In the rows, 128 means zero.
Here are made-up objects, facts about them, and rows of numbers that follow some of those facts. Name the object behind each unnamed row.

Facts:
brifla: μ b; Θ bufu suflen kotren; ξ h; γ bregrom
totik: μ a; Θ flatusar puvos dubru laga flitre kotren; ξ i; γ duflon
gepubul: μ g; Θ goplu kotuger; ξ k; γ dubru
drepler: μ d; Θ gikem tunosto bime zonom; ξ m; γ plame
vili: μ f; ξ j; γ bregrom
bisa: μ d; ξ h; γ plame
klorek: μ b; Θ puvos plupul bime zonom; ξ m; γ tredror
tivedril: ξ k
dedris: μ a; ξ k; γ duflon
pladrofik: ξ m
fliplur: μ c; ξ h; γ nokatrel
flukas: μ a; ξ j; γ tivedril
goplu: μ d; ξ h; γ bufu
tiboli: μ e; Θ dedris supe vili duflo bime; ξ k; γ skotrem
sadil: μ b; ξ l; γ tivedril
lorak: μ e; ξ i; γ nokatrel
dabrer: μ d; ξ h; γ maranik
nomam: Θ skotrem supe kestos; ξ h
trifir: μ f; Θ flatusar; ξ h; γ dubru
dubru: ξ m
grostal: μ g; ξ j; γ tivedril
nokatrel: ξ m
goflis: μ f; Θ bufu duflo laga drobrus; ξ i; γ plame
duflon: Θ dipen kotuger flitre gritrus vugem; ξ h
zonom: μ c; ξ n; γ nokatrel
drobrus: μ a; ξ l; γ nomam
skogrogru: μ a; Θ dedris; ξ k; γ maranik
gikem: μ d; ξ n; γ maranik
flaskiran: μ f; ξ h; γ nokatrel
bregrom: Θ senos flukas; ξ j
klunul: μ a; ξ j; γ pladrofik
kestos: μ f; ξ i; γ duflon
stufem: μ b; ξ i; γ bregrom
banim: μ g; ξ i; γ bregrom
traski: μ c; ξ m; γ nokatrel
plastiso: μ a; Θ tunosto kestos bisa lorak; ξ l; γ dubru
belim: μ b; ξ h; γ maranik
puvu: μ b; ξ i; γ bufu
tisko: μ g; Θ suflen banim; ξ k; γ bregrom
supe: μ b; ξ j; γ maranik
zaplun: μ d; Θ tivedril; ξ h; γ pladrofik
vugem: μ f; ξ j; γ skotrem
drogin: μ e; ξ k; γ nokatrel
flitre: μ d; ξ n; γ duflon
plame: ξ m
suflen: μ c; ξ j; γ duflon
senos: μ a; ξ h; γ maranik
gravi: μ d; Θ klunul belim; ξ k; γ pladrofik
tosal: μ d; Θ dedris kestos; ξ h; γ bufu
trupe: μ c; Θ supe puvu; ξ h; γ tivedril
laga: μ d; ξ i; γ bufu
bime: μ g; ξ i; γ nokatrel
tunosto: μ a; ξ n; γ tredror
plupul: μ d; ξ m; γ duflon
gritrus: μ d; ξ h; γ duflon
daskese: μ d; Θ dipen puvu kotuger; ξ n; γ nomam
tredror: Θ bufu flukas goplu tevan banim; ξ h
puvos: μ c; ξ n; γ tivedril
klevun: μ g; Θ grostal skotrem flukas gritrus zonom; ξ h; γ plame
dipen: μ e; ξ h; γ bufu
bufu: ξ j
kotren: μ a; ξ j; γ bregrom
stunel: μ e; Θ dubru stufem tivedril; ξ l; γ plame
flatusar: ξ n
sazik: μ b; Θ plupul bisa; ξ h; γ bufu
maranik: Θ flukas rimik; ξ j
klonu: μ a; Θ dabrer kestos dipen plupul kotuger bisa stofi; ξ l; γ duflon
stofi: μ d; ξ k; γ duflon
rimik: μ a; ξ l; γ maranik
kotuger: μ d; ξ j; γ nomam
stodreple: μ f; Θ puvu; ξ j; γ duflon
beroli: μ b; Θ fliplur flitre tevan; ξ l; γ bregrom
skotrem: ξ h
leluplas: μ e; Θ flukas stufem; ξ h; γ bregrom
somi: μ b; ξ i; γ pladrofik
tevan: μ e; ξ i; γ plame
duflo: μ f; ξ n; γ skotrem

Known rows:
[120  92 202 151 136 116  94 199 123 167 106 142  97 112 120 140 178 138
 162 105 116 175 111 135 125  45 159]: vili
[129  62  96 149  78 147 101 136  81 131 111 136 139 123 137  91 201 166
 173 115  83 140 130 128  98 143 114]: brifla
[ 93  75 188 163 130  97 125 181 129 193  97 131  95 113 148 101 162 152
 146 131 133 160 102 168 127  51 152]: kotren
[121 100 178  90 106 170 130 174  96 126 121 156 201 123 174 109 115 173
 123 107  82 115 141 156  70  77 113]: beroli
[170 121 117 129 138 127 103 136 114 111 150 121 144 120 114 128 102 135
 100 131 187 169 116 132 176 106  88]: gepubul
[ 96 107 118 151  99 131 136 117  68 136 105 140 102 161 120  81 176 105
 146 114 114 135 179  70 124 176 114]: gritrus
[101 180 160 136  84 120 130 145  83 193  99  90  93 154 157 180 106 103
 111 169 102 136 163 109 122 148  92]: plupul
[ 87 131 231 143 146  83 120 170 112 159 120 146  77 125 119 122 169 106
 148  99 115 188 144  91 144  81 113]: stodreple
[159 151 136 140 137 119 133 136  84 117 149 143 102 177 124 114  91 121
 122 165 196 159 154  91 141 116  76]: stofi
[ 90 137 228 117 156  72 150 150 115 185 112 134  74 124 111 108 159 125
 176 106 128 147 116 113 145 102  98]: suflen
[ 95 142 203 186 182 122 119 147  58 102 100 124 160 137 135 152 179 107
 108 164  99 132 103  57 144 116  81]: kestos
[117 101  79 142 100 133 132  98 117 131  99 130 125 133 128 105 182 132
 136 108 111 128 161  73 137 165 164]: dabrer
[ 95  76  84 163 101  96 112 104 108 124 113 113 124 113 163  75 181 143
 114 100 103 128 137 100 149 152 147]: senos
[103 124 192 120 113  87 159 129 169 164 117 141 115  95 140 126 175 167
 150 107 120 191  99 109 135  71 123]: supe
[160 113  82 125 139  86 128 138 120  92 145 133 135 156 140 157 106 155
 106 127 173 151 121 109 173  78  87]: drogin
[121  94  93 125 124 105 110  98 106 125 114 113 119 113 132  98 186 147
 158  77  95  93 129  91 153 168 138]: fliplur
[130 168 138 110 112  95 100 128 123 187 111  74 114 110 163 197 118 152
 119 128  82  96 112 126 144 145 118]: traski
[179 140 107 136 132 127 125 130 119 116 137 140 125 154 133 133 103 148
 116 162 193 152 135 100 147  93 124]: gravi
[114  74  96 140  96 139 105 112 104 133 105 120 142 100 114  97 181 120
 124  82 107 143 138 109 163 172 129]: klevun
[ 98 108 138 169 173 108 160 135  96 111  73 123 186 139 137 186 183 143
 103 156 105 113  80  85 160  98  96]: tevan
[108 119 201 141 141  92 114 163 149 163 111 139  96 106 127 139 179 129
 142  91 113 180 123 100 148  60 153]: vugem
[124 157 143 127  66 114 109 131 122 176 115  85 130 114 176 191 126 155
 112 148  68 147 123 127 116 125  91]: klorek
[102 150 138 115  84 111 106 155 107 165 118  82 110 123 175 203 121 138
 104 154  90 136 116 137 139 149 126]: dubru
[102 152 137 115  80 115 104 155 106 165 116  88 111 125 179 201 120 138
 106 155  88 140 119 128 140 149 128]: pladrofik
[ 83 118 194 110 130  87 152 154 157 155 116 138  93 105 140 140 171 150
 144 109 137 181  97 119 159  89 164]: maranik
[ 94  87 193 128 125 116 128 195 126 168 107 150  95 120 129 135 174 157
 172 124 139 177  90 165 131  75 162]: bregrom
[ 98  81  97 128  98 123 115 125  93 107 122 125 118 124 142 105 191 145
 141 100  98 136 134 102 147 176 148]: nomam

Name these rows:
Some rows may be objects named above.
[ 92  87 194 129 126 110 130 195 126 166 104 151  96 121 131 134 177 161
 171 127 134 170  93 165 132  76 162] | bregrom
[107 122 195 123 109  81 156 132 168 160 118 140 114  95 142 129 175 167
 150 111 115 194 102 113 136  68 128] | supe
[112 121 203 144 141  91 113 160 147 156 113 137  98 111 127 137 174 131
 140  90 113 184 122  96 148  55 153] | vugem
[105 155 127  92  99 154 104 121 158 153 115 146 132 191 148 117 197  90
  93 147 150  95 106 108 125  83 116] | daskese
[ 69 125 195 197 174 100 147 132  59 126  91 107 162 135 162 115 162 117
  90 185 115 122  95  90 147 121  77] | totik
[ 93 140 202 187 184 126 120 147  57 105  98 123 159 136 132 155 178 107
 104 163  94 133 106  57 142 115  83] | kestos
[ 94  75  85 159 106 100 110 102 104 124 115 110 122 112 163  77 176 143
 114 100 100 124 141  97 147 151 147] | senos
[155 119 104 149 142  84 102 122 121 106 159 115 127 129 165 104  92 158
  84 147 177 149 116 117 162  81 115] | skogrogru
[120 104 170 175 147 157 129 151  82 127  83 132 194 120 147 151 192 174
 137 192  96 130  65 120 106  94  91] | stufem
[ 89 116 174 107 136 115 142 132 120 121 123 131 188 116 193  93  99 145
  64  89 105  96 148 131 121  92 153] | rimik
[108 127 193 121 109  85 156 137 168 161 118 142 114  94 140 127 178 167
 149 109 119 194 103 113 138  71 124] | supe
[156 126 112 117 139 113 112 146 111  84 166 129 123 138 146 136 108 160
 114 154 177 159 108 118 162 109 110] | tivedril
[ 72 100 123 133 100 116 124 135  57 107 129 130 100 149 131  91 180 119
 149 113  99 141 150  93 146 191 109] | duflon
[ 64 121 200 112 138 114 145 153  75 123 123 134 167 143 183  72  88 117
  80 102 107 105 168 129 108 109 104] | klonu
[121  87 163 181 162 174 120 157  73 138  73 118 201 113 119 159 182 129
 111 174 120 123  67 141 148 111 102] | banim
[ 93 139 136  90  97 133  91 140 155 130 130 125 138 178 158 116 205  91
  99 130 136  98  81 125 145  86 102] | flatusar
[112 125 177  83 109 142 153 139 118 113 126 150 202 117 180 109 118 164
 103  95  88 120 145 123  95  98 114] | sadil
[ 96 103 150  81 136 120 164 159 118 112 111 151 192 142 167 142 110 137
  88  69  95  98 155 123 125  82 121] | stunel
[ 92  78  88 163 102  97 112 101 105 125 115 114 122 114 162  75 178 138
 113 100  97 122 140 101 151 150 148] | senos
[ 78 166 155 103  97 146 109 130 123 158 122 146 114 208 143 101 193  66
  98 157 153 104 119 102 122 101  75] | flitre
[121  97  97 150 111 121  81 117 104 103 122 128 124 115 136 113 198 132
 127  80  82 141 151  71 149 146 156] | flaskiran
[109 140 156 177 166 146 160 120 104 130  71 128 178 133 134 159 178 136
 104 186 127 116  93  71 140 115 135] | laga
[103 154 129  98  94 148 104 125 161 155 114 141 135 190 147 115 197  88
  88 146 148  99 104 111 128  83 121] | daskese
[115 134 172 177 179 133 109 140  97 104  91 119 174 118 145 173 184 130
  97 157  90 127  87  63 152 101 130] | goflis
[103  68  70 133 104  98 133 122 102 118 102 130 130 143 132 124 189 139
 136  78  89 121 144  95 157 141 124] | dipen
[ 84 132 134 114 102 117  82 126 150 148 132 118 131 166 179  86 189  93
  76 137 135  91  88 133 141  71 100] | tunosto
[154 154 137 139 140 117 132 139  86 114 151 143 106 179 125 114  92 121
 124 167 193 159 158  91 140 113  76] | stofi
[110 120 165 168 163 145 140 118 109 123  83 111 200  95 127 159 175 126
  78 158 123 137  69  99 179 127 108] | bime
[181  92 114 139 133 152  82 170  92 121 143 130 146 130 113 131 107 144
 120 148 190 164 111 168 159  91  91] | tisko
[103 162 122  92  96 147 106 119 172 152 117 146 136 183 152 119 200  92
  85 144 151  94 104 100 134  86 124] | gikem
[114  39  67 150 101 127 111 156  72 132  93 136 132 150 123 126 194 146
 162  93  92 117 144 135 132 128 121] | leluplas
[121 163 127 130  82 127 120 133 121 193  93  89 119 136 165 201 118 132
 101 160  99 130 145 118 127 132 139] | drepler
[122 103 179  92 109 166 131 171  93 127 119 157 201 124 171 108 122 172
 121 108  84 115 139 159  72  77 115] | beroli
[120  93 104 155 109 122  77 128  93 115 117 124 121 120 133 111 195 123
 134  81  83 140 155  76 141 145 147] | trifir
[124 156 142 125  66 111 107 135 117 179 120  88 133 110 180 189 124 155
 115 149  67 148 123 128 114 124  87] | klorek
[103 107 193 128 127 105 143 148 155 182 100 131 113  90 108 128 161 125
 130  94 144 189 107 140 168  85 132] | grostal
[121 166 129 130  80 129 119 136 125 193  97  90 116 135 167 199 115 131
 100 161  99 129 145 113 126 132 138] | drepler
[132 131 141 159 140  81 106 137  79 102 163 121 105 155 157  82  86 130
 100 155 180 150 134 111 153 100  60] | dedris
[182 141 104 138 133 127 125 128 120 116 140 139 129 156 133 131  97 145
 115 158 192 154 139 104 142  90 117] | gravi
[168 110  89 129 139  90 124 146 110  99 146 133 134 157 140 155 106 149
 109 129 169 150 124 120 165  73  86] | tiboli
[108 125 188 138 123 108 162 143 158 184  93 147  98 128 120 126 164 134
 147 121 145 173 131 108 134  73 163] | kotuger
[104 153 143 103 111 135  55 144 149 126 136 134 134 172 155 126 212  81
  90 118 116 104  98 102 138  65 109] | duflo

Now the same objects, written a new way:
Some rows with their names:
[128  92 127 164 145 180 118 105  86 118 170 116  87]: plame
[135 124 125 140 145 154 135 118 116 146 124 114  98]: skotrem
[ 80  78  68 135  94 196 118 121 134 149  91  99  73]: maranik
[137  91  92 137 116 142 147 111  86 179 100 140 126]: senos
[130 109 130 130 118 137 127 149  96 191 100 135  97]: dabrer
[139 109 103 138  77 172 147  99 132 164  99 122 126]: belim
[131 148 195 130 161  72  93 152 131  89 121 130 126]: kestos
[163 177 143  40 156 111 185 111 120  86 148 175 167]: puvos
[ 91 103  88 137  87 140 103 130 133 135 129 101 135]: klunul
[127 109 107 158  99 208 123  92 141 117 143 109  93]: klorek
[151 112 137 177 143 152  89 155 133 143 137 115  40]: plupul
[100  88  52 134  94 152  79 144 143 127 134 120 143]: kotren
[124 135 105 162  75 161 113  88 164 119 146 125 147]: beroli
[123 150 158 122 101 118 145  85 160  66 188 124 167]: puvu
[ 85 118 130 144 103 127 105 118 133 115 166  95 122]: bufu
[128 122 158 126 121  94 122 133 101 167 142 130 121]: goplu
[132 126 162 130 123 102 114 139 104 166 134 133 132]: tosal
[122 147  94 129 142 115 188 135 125 128  91 142 176]: drogin
[126  99 111 161 172 219 121 120 114 125 141 113  73]: dubru
[158 136 145 156 137 103  98 158 144 166 115 117 111]: gritrus
[134 129 119 141 156 158 144 114 112 145 121 112 114]: nomam
[126 109 146 178 102 131 128 105 102 151 138 119 126]: drobrus
[ 81 118 121 128 102 133  83 160 159 136 129  98 100]: kotuger
[162 175 147  38 207 120 181 123 134  72 160 165 142]: flatusar
[129 159 150 112 148  89 145 165 126 141 108 133 139]: gravi
[114 164 137 127 103 133 156  90 166  73 168 134 145]: somi
[133 146 107 106 165 101 125 165 138 143  94 145 160]: tisko

Rows to name:
Some rows may be objects named above.
[150 112 139 183 141 164  89 157 129 142 134 119  69] | plupul
[155 109 148 206 111 112 114 116 133 151 140 112 150] | klonu
[124 135 146 177  75 151 130  78 141 122 147 112 137] | sadil
[134 110 156 122 147 105 107 139  90 144  80 123 115] | trifir
[132  92 132 185  91 143 137 101  89 178 119 147 116] | rimik
[124 104 107 164 114 209 132  97 138 126 135 110  79] | klorek
[119 144 142 102 138 124 102 148 151  93 154 143 136] | banim
[117 151 188 109 123  79 123 138 131 112 163 141 125] | laga
[125 104 160 142 135 157 101 134  90 149 147 119  65] | drepler
[114 158 160 111 145 122 147 153 126  87 115 140 111] | bime
[ 88  98  31 119 113 187  79 138 161 117 139  98 122] | bregrom
[138 135  82 131  91 171 116  99 161 141 134 130 160] | brifla
[130 118  96 127 146 114 162 128 104 163  86 144 167] | skogrogru
[144 117  72 139 120 144 128 119 137 158 130 143 163] | leluplas
[ 90 107  47 121 123 182  78 143 175 115 145 102 121] | bregrom
[167 138 135 186 149 123 124 138 156 139 134 106 123] | duflon
[128  97 126 177  92 151 142 104  95 169 120 135 117] | rimik
[160 130 150 158 144 103 111 156 140 171 117 120 103] | gritrus
[126 156 103 120  93 150 129 103 188  81 159 144 166] | stufem
[155 142 157 157 131  87 131 131 147 104 163 135 150] | totik
[129 114 149 178  77 111 141  90 114 153 169 122 154] | stunel
[ 88 111  76 140  52 187 116 105 162 135 118  99 113] | supe
[138 114 124 141 109 113 145 103 112 161 149 124 153] | dipen
[165 180 171  35 177  80 164 156 133  96 153 175 138] | daskese
[117 149  96 125 142 111 184 137 132 129  92 140 172] | drogin
[131 143 100 133 141  99 165 127 141 148 122 139 169] | tiboli
[107 102 134 138 122  96  55 170 148 105  99  99 118] | stodreple
[114 123  90 158  86 127  91 131 175 111 139  89 142] | suflen
[145 119  75 136  99 163 131  97 164 132 123 132 159] | brifla

